[[130 127 128 132 127 119 133 122 139]
 [113 130 123 105 127 122 134 119 120]
 [126 133 131 123 127 128 119 129 140]]
|
[[126 133 131 123 127 128 119 129 140]
 [130 127 128 132 127 119 133 122 139]
 [113 130 123 105 127 122 134 119 120]]

[[113 138 119 117 145 137 106 104 115 122 108]
 [151 114 129 134 119 134 123 133 138 143 140]
 [106 138 122 122 138 122 126 117 118 117 109]]
|
[[106 138 122 122 138 122 126 117 118 117 109]
 [113 138 119 117 145 137 106 104 115 122 108]
 [151 114 129 134 119 134 123 133 138 143 140]]

[[153 132 128 128 128 128 128 128]
 [128 128 129 128 133 154 136 128]
 [129 147 146 129 128 128 128 128]
 [131 151 141 128 128 128 128 128]
 [150 130 128 128 129 128 128 142]
 [130 127 128 128 128 128 144 149]
 [128 128 128 128 149 144 129 128]]
|
[[128 128 128 128 149 144 129 128]
 [153 132 128 128 128 128 128 128]
 [128 128 129 128 133 154 136 128]
 [129 147 146 129 128 128 128 128]
 [131 151 141 128 128 128 128 128]
 [150 130 128 128 129 128 128 142]
 [130 127 128 128 128 128 144 149]]

[[145 122 116 123 120 135]
 [133 109 151 132 152 126]
 [129 153 119 106 122 109]
 [140 119 125 143 108 114]
 [147 127 121 148 124 111]
 [140 149 120 112 131 113]
 [149 106 112 110 104 108]
 [132 121 124 124 124 137]
 [134 150 114 146 148 148]
 [118 153 119 151 108 141]]
|
[[118 153 119 151 108 141]
 [145 122 116 123 120 135]
 [133 109 151 132 152 126]
 [129 153 119 106 122 109]
 [140 119 125 143 108 114]
 [147 127 121 148 124 111]
 [140 149 120 112 131 113]
 [149 106 112 110 104 108]
 [132 121 124 124 124 137]
 [134 150 114 146 148 148]]

[[133 125 126 127 132 115 131 137 131 128 153]
 [126 126 129 126 125 147 115 108 113 128 112]]
|
[[126 126 129 126 125 147 115 108 113 128 112]
 [133 125 126 127 132 115 131 137 131 128 153]]

[[128 137 139 136 110 126 117 125 126 120 137]
 [125 127 107 122 146 122 122 127 127 138 120]
 [135 123 133 114 138 137 130 137 135 138 121]
 [127 121 119 120 149 129 128 129 129 144 114]]
|
[[127 121 119 120 149 129 128 129 129 144 114]
 [128 137 139 136 110 126 117 125 126 120 137]
 [125 127 107 122 146 122 122 127 127 138 120]
 [135 123 133 114 138 137 130 137 135 138 121]]

[[105 119 115]
 [137 120 125]
 [138 137 137]
 [ 98 120 124]
 [112 130 123]
 [120 112  98]]
|
[[120 112  98]
 [105 119 115]
 [137 120 125]
 [138 137 137]
 [ 98 120 124]
 [112 130 123]]
---
[[123 128 112]
 [129 130 135]
 [129 134 125]
 [130 124 131]
 [124 117 133]
 [109 126 122]
 [109 124 126]
 [107 133 126]
 [135 148 129]]
|
[[112 128 123]
 [135 130 129]
 [125 134 129]
 [131 124 130]
 [133 117 124]
 [122 126 109]
 [126 124 109]
 [126 133 107]
 [129 148 135]]

[[ 99 120 125 144]
 [155 146 131 119]
 [ 99 113 125 132]
 [121 151 121 151]
 [118 125 102 110]
 [132 147 131 154]
 [148 142 115 112]
 [ 99 114 117 126]
 [134 149 137 153]
 [153 149 129 133]]
|
[[144 125 120  99]
 [119 131 146 155]
 [132 125 113  99]
 [151 121 151 121]
 [110 102 125 118]
 [154 131 147 132]
 [112 115 142 148]
 [126 117 114  99]
 [153 137 149 134]
 [133 129 149 153]]

[[133 140 136 114 111 130 125]
 [122 134 125 131 119 132 119]
 [126 137 128 129 118 131 121]
 [112 127 119 154 127 135 112]
 [130 140 134 119 111 128 125]
 [130 137 131 119 112 129 124]]
|
[[125 130 111 114 136 140 133]
 [119 132 119 131 125 134 122]
 [121 131 118 129 128 137 126]
 [112 135 127 154 119 127 112]
 [125 128 111 119 134 140 130]
 [124 129 112 119 131 137 130]]

[[133 129 119 134 134]
 [111 117 115 142 134]
 [127 138 125 133 130]
 [155 146 146 107 121]
 [128 130 126 133 128]
 [146 139 124 121 130]
 [136 125 134 123 129]
 [142 141 147 112 120]
 [115 115 129 133 123]
 [119 122 131 133 128]
 [124 126 131 121 125]]
|
[[134 134 119 129 133]
 [134 142 115 117 111]
 [130 133 125 138 127]
 [121 107 146 146 155]
 [128 133 126 130 128]
 [130 121 124 139 146]
 [129 123 134 125 136]
 [120 112 147 141 142]
 [123 133 129 115 115]
 [128 133 131 122 119]
 [125 121 131 126 124]]

[[128 125 139 135 129 116 135 131]
 [125 116 112 131 144 150 127 121]
 [115 132 129 127 126 130 134 124]
 [126 141 128 141 135 125 141 122]
 [136 144 137 137 135 129 127 144]
 [125 127 128 128 127 139 139 119]
 [123 122 118 139 138 150 132 143]
 [120 129 127 131 100 123 130 131]
 [145 105 119 108 146 140 146 142]
 [121 118 125 135 134 127 127 136]
 [128 125 132 124 118 129 132 119]]
|
[[131 135 116 129 135 139 125 128]
 [121 127 150 144 131 112 116 125]
 [124 134 130 126 127 129 132 115]
 [122 141 125 135 141 128 141 126]
 [144 127 129 135 137 137 144 136]
 [119 139 139 127 128 128 127 125]
 [143 132 150 138 139 118 122 123]
 [131 130 123 100 131 127 129 120]
 [142 146 140 146 108 119 105 145]
 [136 127 127 134 135 125 118 121]
 [119 132 129 118 124 132 125 128]]

[[134 127 139 137 131 123]
 [122 132 126 141 128 131]
 [134 122 130 126 136 126]
 [155 150 109 124 107 139]
 [134 119 127 118 127 123]
 [157 154 110 117 112 139]
 [131 126 129 118 125 128]]
|
[[123 131 137 139 127 134]
 [131 128 141 126 132 122]
 [126 136 126 130 122 134]
 [139 107 124 109 150 155]
 [123 127 118 127 119 134]
 [139 112 117 110 154 157]
 [128 125 118 129 126 131]]
